Zibe: [163 158 112 159 114 149 128 132 128 159  90  97 189 138 128  69 123 100
 143  74 128  91 119 129 112 184 147 185 165 128 128 109  74 201  98 128]
dolob: [148  82 141 127 128 128  97  61 128 159 106 129 121 161 121 204  55 151
 160 117 142 113 128 123 152 128 128 128 133 128  82 135 175 135 148 118]
nimal: [128 128 185 128 147  97 100  91 123  90 163 112 189 128 149  74 158  69
 159 138 128 164 128 132 109 128 129 143  74 119 114 159 112 201  98 184]
perm: [128  98 201  74 109 128 128 165 185 147 184 112 129 119  91 128  74 143
 100 123  69 128 138 189  97  90 159 128 132 128 149 114 159 112 158 163]  Zibe
perm: [ 55  61  82  82  97 106 113 117 118 121 121 123 127 128 128 128 128 128
 128 128 128 129 133 135 135 141 142 148 148 151 152 159 160 161 175 204]  dolob
perm: [ 69  74  74  90  91  97  98 100 109 112 112 114 119 123 128 128 128 128
 128 128 128 129 132 138 143 147 149 158 159 159 163 164 184 185 189 201]  nimal

dasom: [105 113 112 137]
Bis: [149 142 143 156]
konam: [ 71 163 158  86]
Mepet: [123 128 103 147]
zuf: [112 113 136 105]
kif: [ 50 177 108 100]
perm: [142 143 149 156]  Bis
perm: [137 105 113 112]  dasom
perm: [156 143 142 149]  Bis

mun: [167 101 126 131 142]
namo: [126 167 142 195 131]
Niros: [126 167 142 100 131]
voki: [145 111  71 108 130]
saduk: [145 130 111  71 108]
maset: [167 130 142 101 126]
perm: [142 167 195 131 126]  namo
perm: [126 101 142 130 167]  maset
perm: [101 126 130 142 167]  maset
perm: [142 167 101 126 131]  mun
perm: [100 131 167 142 126]  Niros
perm: [126 131 142 167 101]  mun

kasu: [121 107 152 102 141 123 138 129 131 118 106 127  99 205]
pes: [129 141 140  93 147 110 144 126 102 130 171 124 161 188]
roza: [130 145 112 126 120 153 141 134 134 116 126 116 135 163]
Tifiv: [ 86 162 139 111 122 135 104 109 119 124 145 163 122 116]
sazol: [116 119 109 122  86 139 135 104 124 122 144 162 163 111]
mam: [126 124 161 149 120 113 139 125 134 107 106 120  79 116]
nep: [116 175 116 122 102 100  91  82 116 115 178 136 184 105]
dur: [121 107 152 102 141 123 138 129 131 118 106 127 113  93]
Ret: [135 122 140 124 138 117 146 138 126 142 123 145 111  97]
Gedo: [ 91 115 152 139 125 122  84  94 145 115  86 141  86 149]
Mal: [105  95 142 115 141 126 103 115 135 150 113 154 113 132]
fudub: [ 93 128 113 118 121 102 123 107 129 131 152 141 106 138]
perm: [163 122 116  86 162 139 111 122 135 104 109 119 124 145]  Tifiv
perm: [ 93 102 106 107 113 118 121 123 127 129 131 138 141 152]  dur
perm: [163 130 145 112 126 120 153 141 134 134 116 126 116 135]  roza
perm: [105 116 175 116 122 102 100  91  82 116 115 178 136 184]  nep
perm: [ 95 103 105 113 113 115 115 126 132 135 141 142 150 154]  Mal
perm: [ 86 104 109 111 116 119 122 122 124 135 139 144 162 163]  sazol
perm: [ 93 113 127 106 118 131 129 138 123 141 102 152 107 121]  dur

Vupu: [122  96 100 193 166 148]
puv: [170  84 101 123 126 144]
tozam: [204  69 193 109 163 161]
Luvo: [ 73 173 156 161 130 169]
Dafo: [139  57 105 157 127 173]
Dula: [173 157 105 139  57 126]
Vitu: [ 69 194 109 161 163 204]
zefa: [180 163 200  87 139  44]
perm: [126 144 170  84 101 123]  puv
perm: [161 163 109 193  69 204]  tozam
perm: [173 127 157 105  57 139]  Dafo
perm: [204  69 194 109 161 163]  Vitu
perm: [204  69 193 161 109 163]  tozam
perm: [ 57 105 126 139 157 173]  Dula

rovo: [169 136 188  98]
mosu: [136  98 188 170]
kupat: [170 187  98 136]
perm: [ 98 136 170 187]  kupat
perm: [188 136  98 169]  rovo
perm: [ 98 169 136 188]  rovo
perm: [136  98 188 169]  rovo
perm: [ 98 188 136 169]  rovo
perm: [169 188 136  98]  rovo
perm: [ 98 136 170 188]  mosu

gimol: [121 131 172 126 146 120 157]
Fibol: [121 131 172 147 107 106 130]
dopu: [156 151 122  99  56 152  97]
mogo: [100 129 165 112 158 122 163]
fitu: [122  83  87 150 125 158  64]
gesin: [122  83  87 109 187 157  83]
tamom: [ 82 120 133 121 176  99 178]
sula: [ 68  54  61 133 180 185  44]
perm: [ 87 109 187 157  83 122  83]  gesin
perm: [130 121 131 172 147 107 106]  Fibol
perm: [ 82  99 120 121 133 176 178]  tamom
perm: [112 122 100 129 165 158 163]  mogo
perm: [180  44  54  68  61 185 133]  sula

nire: [ 67 173 156 134 116 169  86 154]
lova: [ 97 120 141  92  63 131 123  78]
tet: [140 126  86 184 118 165 151  83]
Keruk: [190 131  97  78 141  92 123 120]
kogir: [ 97 120 141  92 190 131 123  78]
Faki: [116 154 173 134 156  66 169  86]
perm: [169  86 154  67 173 156 134 116]  nire
perm: [ 67 154 173  86 156 134 169 116]  nire
perm: [ 66  86 116 134 154 156 169 173]  Faki
perm: [154  67 173 156 134 116 169  86]  nire

narun: [145 126 200 116]
mur: [107 158 127 116]
Damul: [158 126 107 116]
perm: [116 145 126 200]  narun
perm: [126 200 116 145]  narun
perm: [126 107 116 158]  Damul

Misam: [117 196 162 122 140 122 152 137]
numol: [121 196 140 123 152 117 162 137]
tova: [196 137 140 117 162 122 123 152]
perm: [152 123 122 162 117 140 137 196]  tova
perm: [137 121 196 140 123 152 117 162]  numol
perm: [140 137 123 117 122 162 196 152]  tova
perm: [196 122 122 152 162 137 117 140]  Misam
perm: [162 140 123 152 122 196 117 137]  tova

vufu: [ 92 154 119 132 137 122 155 127 161]
sut: [ 76 162 119 164 108 139 117 127 124]
laz: [116  63 116 144 119 164 173 144 185]
kodo: [117 105 118 197 127 119 168 149 138]
Zazil: [117 197 105 119 149 119 168 127 138]
nizo: [161 154  92 119 123 127 137 132 155]
vid: [129 110 143 160 120 134  89 132 129]
lal: [118  95 129 102 142 115 123 131  94]
zesa: [157  85 146 106 141 139 153  97 116]
Mif: [159  98 100 136 136 106 100 122 151]
masef: [129 106 121 168 108 139 135 116 110]
vekod: [131 114 142 127 116 129 148 139 114]
perm: [149 138 117 105 118 197 127 119 168]  kodo
perm: [138 117 105 118 197 127 119 168 149]  kodo
perm: [ 94  95 102 115 118 123 129 131 142]  lal
perm: [ 76 108 117 119 124 127 139 162 164]  sut
perm: [106 100 100 151 136 159  98 122 136]  Mif
perm: [105 117 119 119 127 138 149 168 197]  Zazil
perm: [155 161 154  92 119 123 127 137 132]  nizo

mesol: [125 110 131  99 103 120 110]
Refem: [125 110 103  99 131 111 120]
zifil: [112 171 113 169 116 129 119]
Bikez: [134  93 156 134 140 115 130]
Niva: [102 127 143 115  46  55 158]
vez: [157 115 134  93 134 140 130]
Parez: [ 83 109 150 178 153 123 134]
giva: [112 169 116 113 119 129 170]
perm: [110 120 103  99 131 110 125]  mesol
perm: [130 115 140 134 156  93 134]  Bikez
perm: [120 111 131  99 103 110 125]  Refem
perm: [112 113 116 119 129 169 170]  giva
perm: [156 115 134 140 130 134  93]  Bikez
perm: [158  55  46 115 143 127 102]  Niva
perm: [129 119 112 116 169 113 170]  giva

Peva: [135 107  90 149 140  98 133 106 126 141 199 126 139 113 118 123 142 114
 100 145 124 125  99  68 166 103 122 153 129 105 138 120 122 168 160 139
 142 148]
pesun: [118 126 107 167 153 103 168 149 106 138 129 123 122 199  90 120 126  99
 125 100 142 145 114 139 122 141 124 106  98 140 139 142  68 133 113 147
 160 135]
Tavus: [160 153 120 129 140 103 145 122 105 107 142  98 167 122 126 113 138 168
 135 125 123 114  90 106 126 141 149 148  68 124 199 139 139  99 133 142
 100 118]
perm: [ 68  90  98  99 100 103 106 106 107 113 114 118 120 122 122 123 124 125
 126 126 129 133 135 138 139 139 140 141 142 142 145 147 149 153 160 167
 168 199]  pesun
perm: [160 135 118 126 107 167 153 103 168 149 106 138 129 123 122 199  90 120
 126  99 125 100 142 145 114 139 122 141 124 106  98 140 139 142  68 133
 113 147]  pesun
perm: [148 142 139 160 168 122 120 138 105 129 153 122 103 166  68  99 125 124
 145 100 114 142 123 118 113 139 126 199 141 126 106 133  98 140 149  90
 107 135]  Peva
perm: [160 139 142 148 135 107  90 149 140  98 133 106 126 141 199 126 139 113
 118 123 142 114 100 145 124 125  99  68 166 103 122 153 129 105 138 120
 122 168]  Peva
perm: [153 129 105 138 120 122 168 160 139 142 148 135 107  90 149 140  98 133
 106 126 141 199 126 139 113 118 123 142 114 100 145 124 125  99  68 166
 103 122]  Peva
perm: [113 138 168 135 125 123 114  90 106 126 141 149 148  68 124 199 139 139
  99 133 142 100 118 160 153 120 129 140 103 145 122 105 107 142  98 167
 122 126]  Tavus
perm: [118 100 142 133  99 139 139 199 124  68 148 149 141 126 106  90 114 123
 125 135 168 138 113 126 122 167  98 142 107 105 122 145 103 140 129 120
 153 160]  Tavus

suso: [120 142 123 150 150 139 148]
tori: [150 123 142 150 119 139 148]
vire: [ 80 147 166 153 153 141 124]
Fina: [116 131 113 155  73 146 154]
Migel: [132  73  65  86  79 138 121]
mepo: [173 135 113 132 138 127  94]
pako: [ 96 124 148  87  73 110 133]
Kanef: [137 138  92 179 186 150 115]
Lam: [116 112  73 154 155 131 146]
dun: [123 102  83  81  90 149 118]
Vav: [119 148 142 123 149 150 139]
zute: [127 127 158  96 110 146  98]
perm: [120 123 139 142 148 150 150]  suso
perm: [155 131 146 116 112  73 154]  Lam
perm: [119 123 139 142 148 150 150]  tori

nam: [104 101  74 128 109 133 113 119 168  73]
keku: [127 107 127 173 157 125  74 139  91  88]
botuf: [111 147 142 144 147 175  96  60 128 128]
kel: [ 99  87 103 129 136 175 158  99 139  82]
puna: [141 134 101 108 133 169 158 154 163 188]
lober: [ 74 168 133  73 128 113 118 104 101 109]
kolev: [101 167 118 113  73 128 133 109 104  74]
perm: [ 82  87  99  99 103 129 136 139 158 175]  kel
perm: [ 82 139  99 158 175 136 129 103  87  99]  kel
perm: [101  73 118 133  74 113 128 167 109 104]  kolev
perm: [ 73 168 119 113 133 109 128  74 101 104]  nam
perm: [101  74 109 113 104 128 168 133 118  73]  lober
perm: [ 74  88  91 107 125 127 127 139 157 173]  keku

Namul: [155 159 171 126 129 112 134 173 147 105 161]
duk: [115 111 128 156 125 104  97 116 141 112 132]
paz: [115 111 128 156 125 104  97 109 151 118 139]
zezib: [137 149 114 119 167 116 111 154 112 151 115]
kene: [143 150 116  78 127 120 108 154  73 135 102]
sisaz: [ 96  86  99 142 140 146 140  72 129 138 110]
Kor: [155 105 129 126 161 172 147 159 171 134 112]
Lef: [ 94 105  84 105 179  84  74 106  91 117  89]
beliv: [123 129 132  84 197 111 132 136 103 103 122]
gan: [142 152 135  90 156 104 105 164  97 112 120]
perm: [120 142 152 135  90 156 104 105 164  97 112]  gan
perm: [147 105 161 155 159 171 126 129 112 134 173]  Namul

rem: [104  59 165 119]
zap: [119  59 105 165]
mikuf: [165  59 104 120]
perm: [120 104  59 165]  mikuf
perm: [119  59 165 105]  zap
perm: [165 105  59 119]  zap
perm: [165 119  59 105]  zap
perm: [119 165  59 104]  rem
perm: [ 59 104 119 165]  rem

noz: [138 169 163  87 139 167 202 112]
bik: [125 157 122 134 102 111 147 111]
leg: [ 95 196 122  79 141 138 150  99]
nagoz: [106 146 160 146 129 135  96 108]
dop: [128 146 108 160 135 145 106  96]
pota: [147 122 102 157 112 111 125 134]
kalud: [106 160 129  96 146 135 145 108]
perm: [ 87 112 138 139 163 167 169 202]  noz
perm: [134 102 111 147 111 125 157 122]  bik
perm: [ 96 106 108 129 135 145 146 160]  kalud
perm: [108 106 160 129  96 146 135 145]  kalud

fibov: [211 102 125 138 151 158 155 130 187 156 203  97 131 135 133 119 137]
dud: [124 119 109 101 137 138 131 150 133 156 156 158 136 151 135 188 152]
Munam: [139 102 125  58 138 156 150 138 187 166 169 113 138 137 133 119 151]
zilo: [158 102 124 138 151 156 150 136 188 156 152 109 131 135 133 119 137]
dira: [171 102 125 138 151 156 150 130 187 156 171 109 131 135 133 119 137]
perm: [137 158 102 124 138 151 156 150 136 188 156 152 109 131 135 133 119]  zilo
perm: [ 58 102 113 119 125 133 137 138 138 138 139 150 151 156 166 169 187]  Munam

gogak: [153 141 142 101 175  87 134 161 108 105  90 156 157]
Koseg: [142 175 153 156  87 142 105 108 157 134 101  90 161]
Zesad: [161 142 134 141 156 105 153 107  87 175 157 101  90]
perm: [175 101  90 142 107 105 156 141  87 157 134 161 153]  Zesad
perm: [156 157 142  90 141 105 175 153  87 101 161 134 108]  gogak

Zumar: [ 94 132 124 179]
gopuv: [124 132  93 179]
Giv: [124 132  92 179]
perm: [124  94 179 132]  Zumar
perm: [ 92 124 132 179]  Giv
perm: [179 124 132  92]  Giv
perm: [179  92 132 124]  Giv
perm: [ 93 124 132 179]  gopuv
perm: [ 93 132 124 179]  gopuv
perm: [179 124 132  94]  Zumar

Keli: [143 132 148  80 134 114 176 139]
sevi: [158 195 100 161 111 148 185  77]
boluk: [161 156 110 194 150  94 112 114]
bod: [158 162 110 195 148 100 185  77]
Vov: [161 111  99  77 195 158 185 148]
fimit: [165 173  92 111 106 158 107 100]
perm: [176 139 148 114  80 134 143 132]  Keli
perm: [148 185 158 195  77  99 111 161]  Vov
perm: [185  77 158 195 100 161 111 148]  sevi
perm: [ 77 100 110 148 158 162 185 195]  bod
perm: [161 111 195  99 185  77 158 148]  Vov
perm: [ 77 100 111 148 158 161 185 195]  sevi

Buves: [141 194  50 182 128 114  53  58]
Punip: [173 145  79 126 156 133  87  94]
fol: [ 87  94 144  79 173 126 156 133]
perm: [133  87  94 144  79 173 126 156]  fol
perm: [ 79  87  94 126 133 145 156 173]  Punip
perm: [ 79  87  94 126 133 144 156 173]  fol

lin: [ 86 210  82 160]
kag: [182 180 169  48]
Tid: [181 182  48 169]
perm: [ 48 169 180 182]  kag
perm: [169 182  48 181]  Tid
perm: [160  82 210  86]  lin
perm: [181 182 169  48]  Tid

